Small tables with named rows and columns. After each table, cells are looked up by row and column.

fogevot
           zed    baf  lapelu  botolo   siba  fitatu  minobup
lifamoz   8.41   4.21    7.94   -1.95   8.72    9.26    -2.03
tolim    -2.94  -5.97   -8.80   -6.46  -2.54   -3.32    -5.21
ziro      9.18  -3.56   -0.96    2.30   9.24    9.03     1.53

minobup of lifamoz = -2.03
botolo of tolim = -6.46
zed of lifamoz = 8.41
botolo of ziro = 2.30
lapelu of ziro = -0.96
lapelu of lifamoz = 7.94
siba of tolim = -2.54
fitatu of ziro = 9.03
zed of ziro = 9.18
lapelu of tolim = -8.80
zed of tolim = -2.94
siba of lifamoz = 8.72
fitatu of lifamoz = 9.26
minobup of ziro = 1.53
Which row has the largest lapelu? lifamoz

Table pipu
|  | vemodet | kuzo | zusafu | lev | nuduken |
|---|---|---|---|---|---|
| biz | 52020 | 56119 | 52474 | 59065 | 76079 |
| suno | 50967 | 53613 | 50509 | 58635 | 84346 |
| did | 64162 | 29848 | 62948 | 50045 | 10404 |

lev of did is 50045
kuzo of did is 29848
kuzo of suno is 53613
zusafu of suno is 50509
lev of biz is 59065
vemodet of biz is 52020
zusafu of did is 62948
nuduken of suno is 84346
vemodet of did is 64162
zusafu of biz is 52474
nuduken of did is 10404
vemodet of suno is 50967
Row with the largest zusafu: did

tiv =
|  | pumuvek | kef | pususe | libos | buvab | gav | dev |
|---|---|---|---|---|---|---|---|
| fuz | 244 | 479 | 527 | 671 | 630 | 502 | 495 |
| tipekav | 841 | 523 | 565 | 710 | 675 | 454 | 579 |
| moputib | 646 | 457 | 618 | 422 | 207 | 550 | 577 |
| gitin | 474 | 449 | 698 | 689 | 322 | 400 | 589 |
| vog | 753 | 580 | 596 | 404 | 354 | 667 | 480 |
| ler | 506 | 534 | 476 | 698 | 503 | 341 | 537 |
| nebul | 678 | 321 | 444 | 293 | 605 | 620 | 526 |
| sozu | 640 | 484 | 484 | 674 | 343 | 700 | 641 |
| logiref | 547 | 589 | 531 | 592 | 725 | 477 | 540 |
| tar | 659 | 478 | 451 | 639 | 687 | 405 | 499 |
| ton | 185 | 468 | 537 | 799 | 301 | 395 | 528 |
| soveb | 906 | 617 | 511 | 764 | 883 | 783 | 592 |
| mide | 500 | 349 | 646 | 806 | 622 | 417 | 531 |

libos of logiref: 592
buvab of moputib: 207
pususe of ler: 476
pumuvek of tipekav: 841
dev of logiref: 540
pususe of vog: 596
buvab of vog: 354
pumuvek of gitin: 474
dev of mide: 531
buvab of tar: 687
pususe of tipekav: 565
libos of tipekav: 710
dev of ton: 528
pumuvek of logiref: 547
buvab of soveb: 883
pumuvek of fuz: 244
kef of fuz: 479
kef of moputib: 457
kef of mide: 349
libos of tar: 639

Table piv
,degutil,mavobit,paba,numif,zom,bek,sir,lim
tiruni,71,179,209,142,156,141,93,105
rubenet,138,123,101,246,132,118,134,116
danikez,194,174,89,115,128,135,197,179
tofakop,223,126,120,70,112,87,146,130
bidide,223,152,101,79,123,100,162,140
kar,79,72,105,51,123,160,102,127
zadozam,80,146,130,88,133,166,36,121
pidef,218,163,94,84,127,109,172,148
dulil,145,122,103,246,118,123,136,140

bek of pidef = 109
degutil of dulil = 145
zom of tiruni = 156
degutil of bidide = 223
bek of rubenet = 118
mavobit of kar = 72
bek of kar = 160

Table lif
cols = disi, kiz, sig, leb, zot, rumafuv, futuza
batenon: [0.72, 0.40, 0.29, 0.29, -0.18, -0.06, -0.36]
megomu: [0.02, 0.45, 0.20, 0.31, -0.17, 0.53, 0.73]
mulogi: [-0.35, 0.58, -0.20, -0.07, 0.41, 0.77, 0.42]
nakig: [0.02, 0.82, 0.16, 0.79, 0.74, -0.48, 0.22]
tobufot: [-0.07, 0.53, 0.56, 0.76, 0.06, 0.65, -0.04]
dinamal: [0.24, 0.66, 0.69, -0.11, 0.26, -0.54, 0.94]

What is the kiz of tobufot in lif?
0.53
What is the leb of megomu in lif?
0.31
What is the zot of tobufot in lif?
0.06
What is the zot of megomu in lif?
-0.17
What is the disi of batenon in lif?
0.72
What is the futuza of tobufot in lif?
-0.04
What is the zot of batenon in lif?
-0.18
What is the kiz of dinamal in lif?
0.66
What is the disi of dinamal in lif?
0.24

lafi.csv
,tek,pak,genemu,kud,gemi
dosot,35,0,-24,-11,-15
bora,-26,-14,33,39,55
motam,33,25,-21,65,76
depe,43,69,-27,38,63
moz,37,-9,-25,-41,-52
lim,-18,76,42,-72,-56
damebe,33,47,-18,41,57
tez,40,-57,-32,-26,-81
vosidom,69,21,-55,29,16

bora, genemu => 33
tez, genemu => -32
lim, pak => 76
motam, pak => 25
moz, gemi => -52
vosidom, pak => 21
bora, kud => 39
lim, gemi => -56
depe, pak => 69
motam, kud => 65
bora, gemi => 55
dosot, genemu => -24
bora, tek => -26
damebe, tek => 33
moz, pak => -9
damebe, kud => 41

Table bif
        berodiv  fel  pivupi  zol
pamibe        3  236     117  211
pakam       180  177     175  188
digova      184  190     188  177
tor         180  246      99   22

zol of pakam: 188
pivupi of digova: 188
fel of digova: 190
berodiv of digova: 184
fel of tor: 246
pivupi of pamibe: 117
zol of pamibe: 211
zol of tor: 22
pivupi of tor: 99
fel of pamibe: 236
pivupi of pakam: 175
berodiv of tor: 180
berodiv of pamibe: 3
zol of digova: 177
fel of pakam: 177
Which row has the largest fel? tor

fakefun =
columns: zer, fodumi, gar, rak, dulor, per, fogala
bofekif: [89, 46, 74, 77, 61, 65, 66]
pituz: [81, 23, 81, 78, 120, 114, 95]
girad: [65, 78, 78, 78, 83, 84, 80]
vevozi: [74, 117, 74, 78, 35, 36, 57]
lusigad: [80, 205, 81, 78, 105, 105, 92]

What is the fogala of vevozi in fakefun?
57
What is the dulor of vevozi in fakefun?
35
What is the rak of lusigad in fakefun?
78
What is the fodumi of pituz in fakefun?
23
What is the per of lusigad in fakefun?
105
What is the rak of vevozi in fakefun?
78
What is the dulor of pituz in fakefun?
120
What is the fogala of lusigad in fakefun?
92
What is the dulor of girad in fakefun?
83
What is the gar of bofekif in fakefun?
74
What is the zer of pituz in fakefun?
81
What is the rak of girad in fakefun?
78
What is the fogala of bofekif in fakefun?
66
What is the gar of lusigad in fakefun?
81
What is the zer of bofekif in fakefun?
89
What is the rak of bofekif in fakefun?
77
What is the per of girad in fakefun?
84
What is the rak of pituz in fakefun?
78
What is the fodumi of vevozi in fakefun?
117
Row with the largest dulor: pituz

